[[-24  23  40  53 -17   1]
 [ 38  34   9 -65  65  38]
 [-72 -21 -50 -57 -17 -27]
 [ 11 -13  53   1 -47  21]
 [-55 -57  43   8 -14  44]
 [ -7  42 -62 -53  35 -30]
 [-48 -28  43  66  68  -4]
 [  6 -14  -7   8 -11  42]
 [-65  61  30  22 -75 -32]
 [-15 -34 -66 -57 -82  47]
 [-70 -77  63  49  32 -17]
 [-18  -7 -48 -50 -78 -47]]
=>
[[-70 -77  63  49  32 -17]
 [-55 -57  43   8 -14  44]
 [-15 -34 -66 -57 -82  47]
 [-48 -28  43  66  68  -4]
 [-72 -21 -50 -57 -17 -27]
 [  6 -14  -7   8 -11  42]
 [ 11 -13  53   1 -47  21]
 [-18  -7 -48 -50 -78 -47]
 [-24  23  40  53 -17   1]
 [ 38  34   9 -65  65  38]
 [ -7  42 -62 -53  35 -30]
 [-65  61  30  22 -75 -32]]

[[-14  -7  16  -2   2 -42   0]
 [-47 -47 -26  -5  58 -28  12]
 [ 22 -17 -63  76 -49  -5  37]
 [ -4   3  33 -10 -36 -40   9]
 [-13  -9  12  -8 -15 -33   3]]
=>
[[-47 -47 -26  -5  58 -28  12]
 [ 22 -17 -63  76 -49  -5  37]
 [-13  -9  12  -8 -15 -33   3]
 [-14  -7  16  -2   2 -42   0]
 [ -4   3  33 -10 -36 -40   9]]

[[ 53  23   2  37 -52  45  11  20 -10]
 [ 74  42  29  38  13  11  13  -1 -47]
 [ 64  32  10  41 -39  40  13  16 -21]
 [ 65  41  37  26  50 -14  10 -13 -53]]
=>
[[ 53  23   2  37 -52  45  11  20 -10]
 [ 64  32  10  41 -39  40  13  16 -21]
 [ 65  41  37  26  50 -14  10 -13 -53]
 [ 74  42  29  38  13  11  13  -1 -47]]

[[-25  -1 -14  41  23 -16  72  11 -53 -41   0  35 -27 -55  13  11]
 [-23  -8 -54 -43  30 -33 -27  32  23  35  -2  16  37  21 -62  44]]
=>
[[-23  -8 -54 -43  30 -33 -27  32  23  35  -2  16  37  21 -62  44]
 [-25  -1 -14  41  23 -16  72  11 -53 -41   0  35 -27 -55  13  11]]

[[-48 -16  28 -57  28 -14   6 -16  -7  39 -12  47  21]
 [  0  23  52  20  10  33  -7 -33  51 -33 -27  13  41]
 [ 39 -43  63  -9 -18 -26   5   5  48 -24   9  19 -19]
 [  0  22  31 -28  40 -29 -38  12  54  -7   7  52  -7]]
=>
[[ 39 -43  63  -9 -18 -26   5   5  48 -24   9  19 -19]
 [-48 -16  28 -57  28 -14   6 -16  -7  39 -12  47  21]
 [  0  22  31 -28  40 -29 -38  12  54  -7   7  52  -7]
 [  0  23  52  20  10  33  -7 -33  51 -33 -27  13  41]]

[[-18 -81]
 [ 31 -77]
 [-72  32]
 [  8   8]]
=>
[[-18 -81]
 [ 31 -77]
 [  8   8]
 [-72  32]]

[[-40  75  -7  41   6]
 [  3 -26 -62   3  28]
 [-12  -4 -76  12  25]]
=>
[[  3 -26 -62   3  28]
 [-12  -4 -76  12  25]
 [-40  75  -7  41   6]]

[[-50 -83   9]
 [ 19  38  23]
 [ 22  41  34]
 [ 20  42  26]
 [-21 -25 -34]
 [ 15  52  -1]]
=>
[[-50 -83   9]
 [-21 -25 -34]
 [ 19  38  23]
 [ 22  41  34]
 [ 20  42  26]
 [ 15  52  -1]]
---
[[  7 -55 -19  29  26]
 [ -5 -15 -31 -54 -48]
 [  8 -18   7 -64  17]
 [-33  20   7  -9 -60]
 [-53 -52  18 -29   6]
 [ 28  -2   0 -65  60]
 [-19 -41  16  56  -2]
 [-31 -42   0 -50  22]
 [  0  45  17 -27 -38]
 [-37  49  -7 -31 -20]
 [ -6 -31  28 -44  58]
 [-35 -55  -8 -41 -38]]
=>
[[ 28  -2   0 -65  60]
 [  8 -18   7 -64  17]
 [  7 -55 -19  29  26]
 [  0  45  17 -27 -38]
 [ -5 -15 -31 -54 -48]
 [ -6 -31  28 -44  58]
 [-19 -41  16  56  -2]
 [-31 -42   0 -50  22]
 [-33  20   7  -9 -60]
 [-35 -55  -8 -41 -38]
 [-37  49  -7 -31 -20]
 [-53 -52  18 -29   6]]

[[-62  66   5  -9 -30  14 -12  40]
 [ 44 -69  20  31  59 -34  35 -58]
 [-48  15  62  57  53  43  59  11]]
=>
[[ 44 -69  20  31  59 -34  35 -58]
 [-48  15  62  57  53  43  59  11]
 [-62  66   5  -9 -30  14 -12  40]]

[[ 20 -20  76 -12 -12  38  26  -5  59  18]
 [-40  21   5  41  32 -20  40 -11   2  22]
 [ 47  28   7  25 -33 -74  65  65  45  33]]
=>
[[ 47  28   7  25 -33 -74  65  65  45  33]
 [ 20 -20  76 -12 -12  38  26  -5  59  18]
 [-40  21   5  41  32 -20  40 -11   2  22]]

[[ 53 -20  10  31 -24  10 -37  72 -28]
 [-60  63  24 -65  11  63 -72 -11 -60]
 [  9 -30  59 -13  -4 -65 -22 -40  41]
 [-36  11  26  21  16  71  17  -1  20]
 [-49  18  34  37  64  -2  41 -45 -49]
 [-34  -7 -39 -64  25  73   9   9 -36]
 [-20  -5 -42 -68  52  50  -6  22  53]
 [-31  18  47 -52  66  61 -44  27  67]]
=>
[[ 53 -20  10  31 -24  10 -37  72 -28]
 [  9 -30  59 -13  -4 -65 -22 -40  41]
 [-20  -5 -42 -68  52  50  -6  22  53]
 [-31  18  47 -52  66  61 -44  27  67]
 [-34  -7 -39 -64  25  73   9   9 -36]
 [-36  11  26  21  16  71  17  -1  20]
 [-49  18  34  37  64  -2  41 -45 -49]
 [-60  63  24 -65  11  63 -72 -11 -60]]

[[-87  40 -25]
 [ 17 -27  75]]
=>
[[ 17 -27  75]
 [-87  40 -25]]

[[ 11  52  22 -15]
 [ 22 -15   9 -42]
 [ 53  15  39  47]
 [-55 -37   5 -33]
 [-52 -55 -23 -36]
 [ 63 -12  28  40]
 [-75  -1 -66 -22]
 [ -9 -42 -18 -32]
 [-12 -33 -22  28]
 [  1 -39  -1 -37]
 [  3 -44 -48  33]]
=>
[[ 63 -12  28  40]
 [ 53  15  39  47]
 [ 22 -15   9 -42]
 [ 11  52  22 -15]
 [  3 -44 -48  33]
 [  1 -39  -1 -37]
 [ -9 -42 -18 -32]
 [-12 -33 -22  28]
 [-52 -55 -23 -36]
 [-55 -37   5 -33]
 [-75  -1 -66 -22]]
---
[[ 38  52   0]
 [-19  44  -1]
 [ 35 -17  12]
 [ 38  54 -12]
 [ 36  61 -19]
 [-18  32  23]
 [ 24 -39  54]
 [-14 -12  -3]
 [-11  66  -9]
 [ 22 -52  55]
 [ -6  73  -1]]
=>
[[ -6  22 -11 -14  24 -18  36  38  35 -19  38]
 [ 73 -52  66 -12 -39  32  61  54 -17  44  52]
 [ -1  55  -9  -3  54  23 -19 -12  12  -1   0]]

[[ 75 -49 -21 -67]
 [ 40 -23  48 -49]
 [ 30 -21  60 -59]
 [-81 -38 -44  60]
 [-40  77  44  80]]
=>
[[-40 -81  30  40  75]
 [ 77 -38 -21 -23 -49]
 [ 44 -44  60  48 -21]
 [ 80  60 -59 -49 -67]]

[[ 23  34  67  -6  67 -31  67  28]
 [-27  32  -2  75 -30  39 -71  25]
 [ -6 -17 -12 -65  -9 -45  76 -50]]
=>
[[ -6 -27  23]
 [-17  32  34]
 [-12  -2  67]
 [-65  75  -6]
 [ -9 -30  67]
 [-45  39 -31]
 [ 76 -71  67]
 [-50  25  28]]

[[-26  22 -27 -30  18 -46 -32  44  -9  64 -17 -45 -15]
 [  8  -6  25   2  -3  52   7 -32  13 -50  45  -4 -17]
 [ 28 -28  13  41 -25  38   9 -32  -2 -41   6  78  44]
 [ 19 -19  -9   8 -20   1  11   2 -14   9 -50  73  35]
 [ 17 -16  12   4 -14  35 -10 -23   2 -33  -1  39  31]
 [-12  16  16 -14  19   2 -17 -13  18 -28  78 -72 -32]]
=>
[[-12  17  19  28   8 -26]
 [ 16 -16 -19 -28  -6  22]
 [ 16  12  -9  13  25 -27]
 [-14   4   8  41   2 -30]
 [ 19 -14 -20 -25  -3  18]
 [  2  35   1  38  52 -46]
 [-17 -10  11   9   7 -32]
 [-13 -23   2 -32 -32  44]
 [ 18   2 -14  -2  13  -9]
 [-28 -33   9 -41 -50  64]
 [ 78  -1 -50   6  45 -17]
 [-72  39  73  78  -4 -45]
 [-32  31  35  44 -17 -15]]

[[  7   3 -71   2]
 [-15  45  39 -16]
 [ 14 -12 -35  18]
 [  8  76 -33  24]
 [ -3  23  36  37]
 [-21  -3  71  -4]]
=>
[[-21  -3   8  14 -15   7]
 [ -3  23  76 -12  45   3]
 [ 71  36 -33 -35  39 -71]
 [ -4  37  24  18 -16   2]]

[[ 48 -20  66  51  -7  30  19]
 [ 41 -44  60  37  -2  27  32]
 [ 42  49  34  16  -1  38 -16]
 [ 41 -49  59  31   1  29  35]
 [-47  24 -49   1  13 -43  -6]
 [ 20  51   4 -14  12  29 -15]]
=>
[[ 20 -47  41  42  41  48]
 [ 51  24 -49  49 -44 -20]
 [  4 -49  59  34  60  66]
 [-14   1  31  16  37  51]
 [ 12  13   1  -1  -2  -7]
 [ 29 -43  29  38  27  30]
 [-15  -6  35 -16  32  19]]
